Below is a small trained network, with its code and all its weights. Each question gives an input and a target symbol and asks what happens when units are switched off, that is, made to give their printed mean instead of their output.

import numpy as np


def w(rows, s, z=0):
    codes = np.array(rows[::2]) - 128.0
    scale = np.full(codes.shape[1], s)
    scale[-1] = z or s
    return codes * scale


def f(y):
    return y / 2 * (1 + np.tanh(0.7978845608 * (y + 0.044715 * y**3)))


def softmax(a):
    e = np.exp(a - a.max(-1, keepdims=True))
    return e / e.sum(-1, keepdims=True)


def log_softmax(a):
    a = a - a.max(-1, keepdims=True)
    return a - np.log(np.exp(a).sum(-1, keepdims=True))


def net(x, mask):
    ids = ['Φζθμπψ'.index(c) for c in x.split()]
    T = len(ids)
    res = E[ids] + P[:T]
    u = 0
    for l in range(3):
        r = res
        for j in range(2):
            rows = slice(3 * j, 3 * j + 3)
            q, k, v = (r @ M[l][rows].T for M in (Q, K, V))
            z = softmax(np.where(np.tri(T) > 0, q @ k.T / 3**0.5, -1e9)) @ v
            o = O[l][rows]
            res = res + np.where(mask[u + j], z, o[:, -1]) @ o[:, :-1]
        u += 2
        y = f(res @ A[l][:, :-1].T + A[l][:, -1])
        res = res + np.where(mask[u : u + 8], y, B[l][:, -1]) @ B[l][:, :-1]
        u += 8
    return log_softmax(res[-1] @ U[:, :-1].T + U[:, -1])


Q, K, V, O, A, B = {}, {}, {}, {}, {}, {}
E = w([
[163,182,130,203,212,42,81,124],'Φ',
[40,164,105,30,93,38,81,86],'ζ',
[62,60,136,218,17,50,140,45],'θ',
[146,170,118,37,122,8,209,151],'μ',
[95,78,174,141,40,89,69,158],'π',
[107,221,216,12,122,184,67,25],'ψ',
],0.015)
P = w([
[183,136,180,173,2,161,109,168],'0',
[101,88,44,68,153,121,96,30],'1',
[101,116,78,71,167,117,97,85],'2',
[112,133,101,87,148,115,118,113],'3',
[118,140,114,110,145,118,131,128],'4',
[115,144,124,123,141,113,135,136],'5',
[113,142,131,142,149,114,140,144],'6',
[114,154,132,147,138,108,143,141],'7',
[113,166,145,131,125,97,137,140],'8',
[111,159,150,147,132,101,144,151],'9',
[114,164,156,136,131,93,146,151],'10',
[110,157,168,143,127,91,151,149],'11',
[112,178,170,114,116,77,143,140],'12',
],0.0089)
Q[0] = w([
[143,74,66,50,120,191,159,145],'L0H1',
[161,199,114,123,70,77,107,106],'L0H1',
[89,176,78,146,2,198,133,128],'L0H1',
[174,158,195,116,136,174,130,97],'L0H2',
[132,133,107,144,100,238,163,161],'L0H2',
[130,151,132,111,106,116,117,125],'L0H2',
],0.007)
K[0] = w([
[84,92,80,160,161,1,63,191],'L0H1',
[71,140,116,100,150,244,154,93],'L0H1',
[144,112,64,127,144,124,107,149],'L0H1',
[155,31,128,99,152,107,154,88],'L0H2',
[74,132,95,131,133,55,98,115],'L0H2',
[207,92,247,135,196,87,122,106],'L0H2',
],0.0062)
V[0] = w([
[85,198,215,96,212,254,87,81],'L0H1',
[141,127,53,169,209,24,35,137],'L0H1',
[153,106,49,138,66,195,101,179],'L0H1',
[59,57,45,115,190,104,125,136],'L0H2',
[127,100,162,115,70,59,173,92],'L0H2',
[103,158,177,89,187,112,80,88],'L0H2',
],0.0061)
O[0] = w([
[145,120,239,171,218,177,122,175,245],'L0H1',
[117,158,227,30,48,98,12,149,88],'L0H1',
[122,154,120,119,108,205,102,3,68],'L0H1',
[67,178,123,106,187,141,81,26,86],'L0H2',
[68,91,235,226,182,101,138,169,162],'L0H2',
[56,69,144,171,155,119,169,156,190],'L0H2',
],0.0062,0.011)
A[0] = w([
[29,139,117,202,130,49,96,160,102],'L0N1',
[106,117,73,73,126,99,216,148,150],'L0N2',
[104,254,165,53,187,181,131,118,213],'L0N3',
[117,171,136,140,113,90,26,161,226],'L0N4',
[121,150,128,46,123,102,147,152,9],'L0N5',
[174,147,199,181,164,150,190,208,139],'L0N6',
[150,168,158,151,144,101,43,90,128],'L0N7',
[167,121,122,136,160,99,115,184,166],'L0N8',
],0.0082,0.0011)
B[0] = w([
[114,68,112,102,127,101,116,50,212],'L0N1',
[150,229,221,123,94,66,149,161,143],'L0N2',
[106,121,178,195,195,171,120,151,181],'L0N3',
[147,52,101,2,40,164,145,135,155],'L0N4',
[171,128,68,197,137,92,142,81,141],'L0N5',
[203,153,122,142,170,91,97,192,247],'L0N6',
[213,36,73,87,166,195,174,168,148],'L0N7',
[148,81,100,49,138,62,139,169,167],'L0N8',
],0.0065,0.016)
Q[1] = w([
[156,209,91,111,118,89,159,124],'L1H1',
[119,97,208,117,127,65,90,161],'L1H1',
[151,103,144,198,130,124,105,151],'L1H1',
[55,158,186,162,112,103,179,208],'L1H2',
[128,105,129,111,64,201,108,76],'L1H2',
[2,78,127,120,60,176,127,52],'L1H2',
],0.0092)
K[1] = w([
[110,116,221,113,192,87,128,135],'L1H1',
[255,119,135,95,60,151,132,161],'L1H1',
[178,148,102,177,130,76,91,153],'L1H1',
[38,207,188,196,92,157,128,169],'L1H2',
[106,83,57,82,49,95,141,122],'L1H2',
[102,36,96,156,28,98,168,86],'L1H2',
],0.0075)
V[1] = w([
[60,130,157,156,191,95,135,78],'L1H1',
[106,85,63,199,89,65,109,83],'L1H1',
[148,124,139,64,128,137,93,169],'L1H1',
[160,130,142,103,138,253,156,102],'L1H2',
[254,148,109,144,191,58,99,185],'L1H2',
[37,139,120,62,215,145,118,81],'L1H2',
],0.007)
O[1] = w([
[80,30,127,113,196,150,97,108,48],'L1H1',
[93,112,163,165,140,52,148,160,118],'L1H1',
[177,216,133,151,143,87,108,26,206],'L1H1',
[199,229,102,143,176,104,141,102,147],'L1H2',
[68,113,85,180,172,66,94,207,255],'L1H2',
[207,92,182,2,165,33,162,92,142],'L1H2',
],0.0067,0.0094)
A[1] = w([
[51,91,129,172,148,144,203,81,29],'L1N1',
[92,147,165,132,193,112,87,113,71],'L1N2',
[170,130,52,173,166,104,146,226,95],'L1N3',
[183,38,138,211,34,131,127,62,148],'L1N4',
[141,146,111,119,152,234,149,137,89],'L1N5',
[72,164,53,2,67,178,137,133,3],'L1N6',
[36,145,141,85,91,87,125,113,122],'L1N7',
[81,132,50,140,167,122,98,105,191],'L1N8',
],0.0066,0.0023)
B[1] = w([
[101,143,13,116,127,126,131,48,138],'L1N1',
[145,168,164,90,195,148,145,112,187],'L1N2',
[51,164,120,95,95,108,97,143,255],'L1N3',
[148,84,80,182,132,97,46,137,167],'L1N4',
[89,76,74,141,101,135,190,108,136],'L1N5',
[115,153,92,184,191,58,120,49,137],'L1N6',
[2,137,141,35,208,107,112,129,155],'L1N7',
[37,162,107,68,107,8,121,64,142],'L1N8',
],0.0073,0.017)
Q[2] = w([
[120,83,142,125,167,63,177,91],'L2H1',
[225,50,118,84,133,161,208,135],'L2H1',
[181,47,57,168,169,170,253,123],'L2H1',
[147,170,143,78,126,144,205,30],'L2H2',
[88,147,136,173,165,41,60,189],'L2H2',
[166,73,142,145,88,219,193,90],'L2H2',
],0.0062)
K[2] = w([
[79,101,147,253,91,106,122,142],'L2H1',
[75,108,40,92,69,118,153,169],'L2H1',
[100,97,74,76,112,76,66,86],'L2H1',
[87,254,162,61,110,158,125,47],'L2H2',
[244,192,73,159,60,144,95,174],'L2H2',
[141,127,179,9,133,59,107,39],'L2H2',
],0.0057)
V[2] = w([
[104,67,106,107,239,154,179,71],'L2H1',
[94,101,88,62,86,82,84,116],'L2H1',
[124,58,152,134,126,184,141,134],'L2H1',
[196,182,144,163,119,254,170,154],'L2H2',
[34,172,84,91,122,56,184,158],'L2H2',
[111,108,45,190,123,176,59,186],'L2H2',
],0.0065)
O[2] = w([
[1,231,241,114,146,89,72,65,126],'L2H1',
[167,168,58,167,161,114,107,76,98],'L2H1',
[107,19,130,167,74,67,142,193,105],'L2H1',
[120,154,182,19,136,110,144,101,49],'L2H2',
[32,105,81,124,116,131,236,127,194],'L2H2',
[157,109,243,150,97,117,162,38,250],'L2H2',
],0.0065,0.02)
A[2] = w([
[144,90,35,114,66,182,94,171,46],'L2N1',
[176,165,165,115,115,156,76,122,124],'L2N2',
[64,112,169,194,156,139,103,157,6],'L2N3',
[109,174,117,61,155,146,152,162,21],'L2N4',
[112,132,156,131,129,176,94,165,142],'L2N5',
[155,169,78,153,142,178,163,2,190],'L2N6',
[207,154,160,74,121,105,151,110,254],'L2N7',
[122,93,176,156,139,104,140,230,240],'L2N8',
],0.009,0.0024)
B[2] = w([
[91,194,196,1,213,148,136,105,158],'L2N1',
[157,56,50,93,98,130,199,187,156],'L2N2',
[117,151,122,91,39,94,150,68,236],'L2N3',
[111,215,96,107,111,109,152,147,171],'L2N4',
[125,139,121,230,139,241,140,173,150],'L2N5',
[179,137,91,118,172,166,226,211,172],'L2N6',
[115,114,71,138,94,132,68,179,207],'L2N7',
[149,84,62,127,142,152,97,129,251],'L2N8',
],0.0068,0.021)
U = w([
[96,118,65,164,202,108,33,103,254],'Φ',
[104,155,156,89,88,88,135,48,43],'ζ',
[147,125,122,229,132,87,125,56,11],'θ',
[188,179,78,149,54,80,159,118,7],'μ',
[136,2,134,135,91,132,80,178,251],'π',
[95,70,136,189,157,164,195,184,176],'ψ',
],0.0068,0.0022)

Each question gives the input, a string of symbols that net reads in full, and the target symbol t.
The units are the heads (3 rows each of Q, K, V and O) and the neurons (one row each of A and B). Each row of codes is followed by its name. A weight is (code - 128) times the scale printed after its matrix; where a second scale follows, it is the last column's (O, A, B and U).
mask holds one flag per unit, layer by layer, with each layer's heads first. A switched-off unit (its flag False) gives its mean, the last column of its rows in O or B, instead of its output. The means were averaged over made-up inputs and are rounded, as every weight is.
A unit's drop is (log p(t) with every unit on - log p(t) with that unit switched off) / (log p(t) with every unit on - log p(t) with every unit switched off).
The circuit of an input: a set's keep is (log p(t) with only the set's units on - log p(t) with every unit switched off) / (log p(t) with every unit on - log p(t) with every unit switched off). Starting from the 12 units with the biggest drops (on a tie, the unit counted first), units are removed one at a time, each time the one whose removal leaves the highest keep (on an exact tie, the one counted first), for as long as the keep stays at least 0.8.
circuit, biggest first: the units of the circuit, biggest drop first
unit that matters most: the unit with the biggest drop
k most important neurons: the k neurons with the biggest drops, biggest first
k most important neurons of layer l: the k neurons of layer l with the biggest drops, biggest first
heads that matter: for each layer, one digit per head in row order, 1 if its drop is at least 0.15 and else 0, layers parted by /
input Φ Φ θ Φ ψ μ Φ ψ ψ ζ ψ, target μ: heads that matter => 01 / 11 / 00
input Φ π π μ π ζ π, target μ: circuit, biggest first => L0H1, L2H1
input ψ Φ π Φ μ ψ Φ π ζ ψ ζ, target ζ: most important neuron => L0N7
input ζ μ μ π ψ μ ζ π ψ, target Φ: circuit, biggest first => L2H2, L2H1
input π ζ Φ θ ζ, target π: heads that matter => 11 / 01 / 11
input θ ψ ψ π ψ, target ψ: heads that matter => 00 / 00 / 00
input π ζ μ Φ ψ Φ ψ ζ π π Φ θ, target π: 2 most important neurons => L0N1, L1N4
input θ μ ψ ζ θ Φ ζ ψ θ μ μ, target θ: heads that matter => 11 / 11 / 01
input Φ ζ θ, target μ: 3 most important neurons => L0N4, L1N4, L2N6
input θ ψ ψ ψ π π ζ Φ Φ ψ, target θ: heads that matter => 11 / 11 / 01
input θ Φ ζ π ψ Φ ψ ζ, target θ: 4 most important neurons of layer 1 => L1N4, L1N3, L1N8, L1N2
input Φ ζ ψ θ π ψ ψ θ ψ Φ Φ, target μ: 4 most important neurons of layer 2 => L2N4, L2N2, L2N1, L2N5
input Φ Φ π ψ ψ Φ Φ θ ζ, target μ: 3 most important neurons => L0N3, L0N8, L0N4
input μ θ θ π ζ, target ψ: heads that matter => 00 / 01 / 11
input ζ Φ Φ π θ ψ Φ Φ μ Φ ψ, target Φ: 3 most important neurons => L0N1, L0N3, L0N8
input π μ μ, target π: unit that matters most => L2H1
input ψ ψ Φ ψ ζ π Φ ψ ψ ψ π, target ζ: 3 most important neurons => L1N3, L0N6, L0N3
input ζ ψ Φ π ζ ψ μ, target Φ: 3 most important neurons => L1N8, L2N3, L0N4
input ζ Φ θ θ μ μ, target Φ: heads that matter => 00 / 01 / 11
input μ ψ ζ Φ θ Φ ψ Φ π, target ψ: 2 most important neurons of layer 2 => L2N3, L2N7
input ψ ζ π Φ Φ Φ ζ ψ μ π Φ π μ, target ζ: unit that matters most => L0H1
input Φ ψ Φ ψ ζ ζ Φ, target μ: 3 most important neurons => L0N3, L0N1, L0N4
input μ ψ ψ μ ζ θ Φ, target ψ: 2 most important neurons => L0N3, L0N1
input ψ μ ζ ψ π ζ ζ Φ, target ζ: heads that matter => 11 / 01 / 11
input ψ Φ Φ ζ ψ μ π θ, target ζ: heads that matter => 10 / 01 / 11
input π μ ψ θ, target θ: heads that matter => 10 / 00 / 00
input Φ π π π ψ μ Φ ψ μ Φ θ π, target μ: most important neuron of layer 1 => L1N7
input ζ μ ψ ψ θ, target Φ: 2 most important neurons => L0N3, L0N6
input Φ ψ Φ μ ψ ζ θ ψ π ψ ψ ψ, target μ: 4 most important neurons => L0N4, L0N7, L0N6, L2N4
